Each row has a name. Each piece below is followed by the name of the row it came from, unless a question asks for something else. Each question is about the rows just above it.

J_698: [118  71  60 116 160 128 171 208 125]
J_617: [ 92  91 105 124 143 116 130 134 109]
J_816: [ 83  84  99 103 130 126 142 113 101]
J_304: [158 166 153 143 125 145 113 108 146]
[130 116 143 124] is which row, read backwards? -> J_617
[109 134 130] is which row, read backwards? -> J_617

J_649: [192 143 198 197 164]
J_323: [192 150 216 191 160]
J_788: [189 173 227 160 130]
J_334: [192 161 204 186 153]
J_547: [185 179 230 142 126]
J_938: [183 180 237 130 107]
J_715: [167 194 226 101  91]
J_475: [192 165 213 164 145]
J_452: [178 190 232 116 108]
J_287: [167 194 226 160 130]
Which row holds this, read backwards? [153 186 204 161] -> J_334
[189 173 227 160 130] -> J_788
Which row holds [160 191 216 150] read backwards? -> J_323

J_902: [197 142 145 103]
J_513: [ 78 145 142 159]
J_631: [145 140 216 216]
J_660: [ 78 145 142 138]
[103 145 142] is which row, read backwards? -> J_902
[ 78 145 142 138] is in which row? -> J_660
The row with [ 78 145 142 159] is -> J_513

J_346: [157 109 208 155 142 106]
J_14: [120  90 201 117  91 124]
J_735: [157 109 208 155 207  66]
[157 109 208 155 142 106] -> J_346
[142 155 208] is which row, read backwards? -> J_346
[207 155 208 109] is which row, read backwards? -> J_735

J_65: [164 109 136  97 109  72 127]
J_980: [177 141 177 185  59  95 168]
J_647: [ 99  48  99  53 112 172 189]
J_818: [107  73 107 108 105 104 169]
J_921: [ 63 115  63 112  71 118 194]
J_568: [ 95 157  95 132  79  71 201]
J_681: [ 26  70  26 167  38 198 141]
J_126: [168 150 168 125 159  48  93]
J_131: [ 66 170  66 118  70 127 146]
J_283: [109 164 109 146  98  46 200]
J_219: [139 112  63 115  71 129 147]
Which row holds [109 164 109 146  98  46 200]? -> J_283
Which row holds [172 112  53  99  48] read backwards? -> J_647
Which row holds [ 71 112  63 115] read backwards? -> J_921
[132  95] is which row, read backwards? -> J_568

J_807: [127 122 119 128 134 116 135 147]
J_506: [115 134 133 117 120 126 136 133]
J_701: [127 122 119 128 119 132 131 123]
J_279: [146 128 131 116 135 147 137  68]
J_851: [ 93 136 134  99  98 127 150 134]
J_988: [136 134  99  96 127 152 109  88]
J_766: [127 122 146 128 134 116 135 147]
Which row holds [134 150 127  98  99 134 136] read backwards? -> J_851
[147 135 116 134 128 146] is which row, read backwards? -> J_766
Which row holds [127  98  99 134 136] read backwards? -> J_851
[116 134 128 119 122 127] is which row, read backwards? -> J_807

J_722: [203 112 135 114 190]
J_679: [182 106  82  68 189]
J_479: [112 134 114  80 198]
J_700: [166  55 102  68 187]
J_451: [184 152 112  55 190]
J_827: [157  90 102 100 200]
[190  55] is which row, read backwards? -> J_451
Which row holds this, read backwards? [68 82] -> J_679
Which row holds [ 68  82 106] read backwards? -> J_679
Which row holds this, read backwards? [114 135 112] -> J_722

J_516: [105  63  47  79 142 194 209 180]
J_75: [168 194 202 192 180  50  71 175]
J_975: [ 90 194 202 192 184 125 105  60]
J_609: [ 86 137 184 188 188  87  66 100]
J_154: [168 194 202 192 184 125 105  60]
J_138: [149  90  93 159 163 103  63 152]
J_355: [103 162 214 205 118  64  31  91]
J_912: [146  90  43  44 111 167 193 200]
[192 202 194  90] is which row, read backwards? -> J_975
Which row holds [142  79  47] read backwards? -> J_516
Which row holds this, read backwards? [159  93  90] -> J_138
Which row holds this, read backwards? [180 209 194] -> J_516
Where do [168 194 202 192 180  50  71 175] appear? -> J_75
Which row holds [167 111  44  43  90 146] read backwards? -> J_912

J_939: [100 124  94  89 106 113 146 139 155 139]
J_4: [136 141 147 144 139 137 116 134 125 151]
J_19: [ 96 123  86  97  87  97 155 151 138 129]
J_244: [135 146 138  43  60 113 116 155 131 100]
J_6: [ 79  61  99 133 151  85 189 119 200 211]
J_429: [116 119 120  54  73 125 143 144 120 103]
J_648: [121 142 115  60  66 125 119 151 116 108]
[144 143 125  73  54 120 119] is which row, read backwards? -> J_429
Which row holds [151 125 134 116] read backwards? -> J_4
[ 60 115] is which row, read backwards? -> J_648
Which row holds [155 139 146 113] read backwards? -> J_939

J_878: [ 70 205 176 195 181 214  61]
J_499: [ 70 205 176 195 173 216  58]
J_255: [ 36 173  82 193 151 148 108]
J_363: [ 77 219 177 195 179 214  63]
J_567: [ 77 220 172 199 180 222  55]
J_605: [220 172 199 180 222  54 170]
J_272: [173  36  82  76  89  72 175]
[ 82  36 173] is which row, read backwards? -> J_272
Which row holds [ 55 222 180 199 172 220] read backwards? -> J_567
Which row holds [214 179 195 177 219  77] read backwards? -> J_363
[ 77 220 172 199 180 222  55] -> J_567
Which row holds this, read backwards? [ 61 214 181 195 176 205] -> J_878
[179 195 177] is which row, read backwards? -> J_363
Which row holds [108 148 151] read backwards? -> J_255

J_404: [141 109 124  87 165]
J_463: [138  97 144 145 101]
J_70: [181 146 129  96 104]
J_161: [171 144 110 167  97]
J_143: [144 168  97 138 108]
J_427: [164 191 127 105 135]
J_333: [144 145 138  97 146]
J_758: [141  67 154 211 105]
J_616: [172 119 116 101 162]
Which row holds [ 97 138 145 144] read backwards? -> J_333
[144 145 138  97 146] -> J_333
Which row holds [108 138  97] read backwards? -> J_143

J_733: [128 128 107 179  72 125 143 178 131 112  83 128  92 128  70 128 156 128
 142  67 155 120 128 111 128 115 145 167]
J_194: [102  92 105 128 159 148 149 144  95 128  53 118 198  71 128 184 134 144
 110 193 150 160 182 105 118 134 112  57]
J_543: [128 128 107 128  72 125 143 178 131 128  83 128  92 128  70 128 156 128
 142  67 155 120 128 111 128 115 145 167]
J_185: [103 103 128 128 149 216 114 120  82 128  87 109 128 128 128 131 155 123
 169  70 128 144 181 128 148  93  91 128]
J_832: [101 103 216 149  82 128 120 114 128  95 128 128 128 141  77 128  99 187
 148 146 126 118  96 175 131 161 162 129]
J_942: [103 103 128 128 149 216 114 120  82 128  87 109 141 128 128 131 155 115
 169  70 128 143 181 128 148  93  91 128]
J_624: [101  72 143 128 128 125 107 128  85  79 128 128 128 141  77 128  99 187
 148 146 126 113  96 175 131 161 162 129]
Which row holds [143 125  72 128 107 128] read backwards? -> J_543
Where do [103 103 128 128 149 216 114 120  82 128  87 109 141 128 128 131 155 115
 169  70 128 143 181 128 148  93  91 128] appear? -> J_942
Where do [128 128 107 128  72 125 143 178 131 128  83 128  92 128  70 128 156 128
 142  67 155 120 128 111 128 115 145 167] appear? -> J_543

J_398: [ 85 169  86 174  91 137  65 146 126 160  95 183  77  39 159 110 120  96
  45 109 109  44 165 129]
J_947: [110 122  96  45 109 109  44 165 126 160  95 183  78  40 159 110 120  97
  45 109 109  44 165 129]
J_478: [ 85 169  86 174  91 160  44  95 126 109 165 183  77  40 159 110 119  96
  45 109 109  44 166 129]
Which row holds [ 44 160] read backwards? -> J_478
Which row holds [137  91 174  86 169  85] read backwards? -> J_398
Which row holds [165  44 109 109  45  96 120 110] read backwards? -> J_398
Which row holds this, read backwards? [129 166  44 109 109  45  96 119 110] -> J_478
Which row holds [ 45  96 120] read backwards? -> J_398
[126  95  44 160] is which row, read backwards? -> J_478
[ 95 160 126 165  44 109] is which row, read backwards? -> J_947

J_675: [ 85 107 106 170 149 104 177 151 135 119  91 178 157 126 107  93]
J_421: [ 77 131 179 183 150 166 186 135 129 162 116 122 152 127 117 202]
J_135: [ 85 107 106 170 149 104 177 151 135 119 121 178 157 126 107  93]
J_235: [183 126 102  78 108 108  67 123 118 122 116 162 106 124 133  97]
J_269: [109 113  66 133 146  66 140 139 132 102  42 191 138 133 128  45]
[178  91 119 135 151 177] is which row, read backwards? -> J_675
[ 85 107 106 170 149 104 177 151 135 119  91 178 157 126 107  93] -> J_675
The row with [183 126 102  78 108 108  67 123 118 122 116 162 106 124 133  97] is -> J_235
[202 117 127 152 122 116 162 129] is which row, read backwards? -> J_421
Which row holds [202 117] read backwards? -> J_421
Which row holds this, read backwards? [118 123] -> J_235
[ 93 107 126 157 178  91 119 135 151 177 104] is which row, read backwards? -> J_675

J_666: [114 154 122 121 123 121 113 109 106 237 132 138 180 172 106 197 151 128
 121]
J_606: [150 102  81 162  71  87 154 164 162 119 121 153 108 125 147 137 100 140
 142]
J_963: [ 81 113 119  80 128 117  94  94  95 125 105  88 132 103  83  96 142  96
  97]
J_875: [ 76 132 130  89 143 139 159 147 155 128 100  84 121 105  70 111 113  91
  88]
J_490: [ 78 118 116  82 121 114  98 104  99 121 100  88 126 108  84  99 142  92
  95]
J_542: [ 79 139 150  90 165 158 187 183 183  70 106  91  93  84  89  71 104  91
  92]
J_924: [109 170 163  89 175 170 108  98  98 193 131 108 169 148 109 160 158 117
 109]
J_45: [ 96 113  76 108  70  63  73  83  80 199 116 117 167 152  94 169 162 115
 102]
[ 97  96 142  96  83 103 132  88 105] is which row, read backwards? -> J_963
[ 99 104] is which row, read backwards? -> J_490

J_615: [132 125 127 117  49 120 128 128 119 124 119 149  90 192 112 195 193 114
 121 133 129]
J_597: [117 128 128 128 132 128 124 119 128 119 128 149 151 140 205 129 120 121
 110 133 130]
J_661: [117 128 128 128 132 128 124 119 128 119 128 149 151 140 117 133 134 127
 129 128  60]
The row with [117 128 128 128 132 128 124 119 128 119 128 149 151 140 117 133 134 127
 129 128  60] is -> J_661
[149 119 124] is which row, read backwards? -> J_615

J_858: [134 171 150  69 105  99 129 140 138 136 200 148  97 136 146 173  64  79]
J_645: [155 118  91  99 152 113  86 113 124 109 192 148 124  68 139 184  93  95]
J_865: [ 99  98 110 165 160  19 149 114 108 174 147 134 127 158 113 118 141 165]
J_893: [137 108  87 164 136  99  98 110 165 160  19 148 114 108 174 147 134 173]
J_936: [113 159 155  97  97 128 133 102 132 134 153 148 119 165 129 167  72  91]
[127 134 147 174 108 114 149  19 160 165 110] is which row, read backwards? -> J_865
[152  99  91] is which row, read backwards? -> J_645
Which row holds this, read backwards? [139  68 124 148 192 109 124 113  86 113 152] -> J_645
Which row holds this, read backwards? [134 147 174 108 114 148  19 160 165 110  98  99] -> J_893
[ 64 173 146 136  97 148] is which row, read backwards? -> J_858
Which row holds this, read backwards? [119 148 153 134 132 102 133] -> J_936
[119 148] is which row, read backwards? -> J_936

J_548: [137 145 118 131 126 125 141  40 130 121 125 121 113 122 133 107 115 138
 129 129 131 132 131 117 116]
J_826: [133 124 118 128 137 123 120  60 137 135  95 122 142 144 130 136 137 139
 114 133 145 123 143 126 139]
J_226: [141 130  98 128 114 143 115  25 119 126 107 129 118 125 130 147 134 118
 129  99 117 111 130 132 136]
J_170: [130 122 106 126 131 112 129 180 112 132 149 129 131 133 133 133 121 124
 128 139 126 132 116 119 129]
J_659: [118 120 110 127 130 115 112 147 128 127 137 133 110 153 131 123 128 122
 132 124 131 120 119 132 136]
J_461: [133 124 118 128 137 123 120  60 137 135  95 122 142 144 130 136 137 139
 114 133 145 123 143 129 115]
J_761: [131 126  91 125 124 116 127 169 129 125 143 139 116  99 124 133 118 135
 133 124 141 131  98 128 114]
J_434: [111 126 167 126 126 120 126 145 132 127 128 136 127 124 131 104 127 138
 125 127 135 128  92 133 150]
J_153: [128 131 103 131 122 129 138 115 131 131 115 136 125 109 132  89 116 115
 124 139 124 121 147 124 132]
J_81: [128 131 103 131 122 129 138 115 138 131 115 136 125 109 132  89 116 115
 124 139 124 121 147 124 132]
Which row holds [131 129 149 132 112 180 129 112 131 126] read backwards? -> J_170
Which row holds [111 126 167 126 126 120 126 145 132 127 128 136 127 124 131 104 127 138
 125 127 135 128  92 133 150]? -> J_434
Which row holds this, read backwards? [114 128  98 131 141] -> J_761

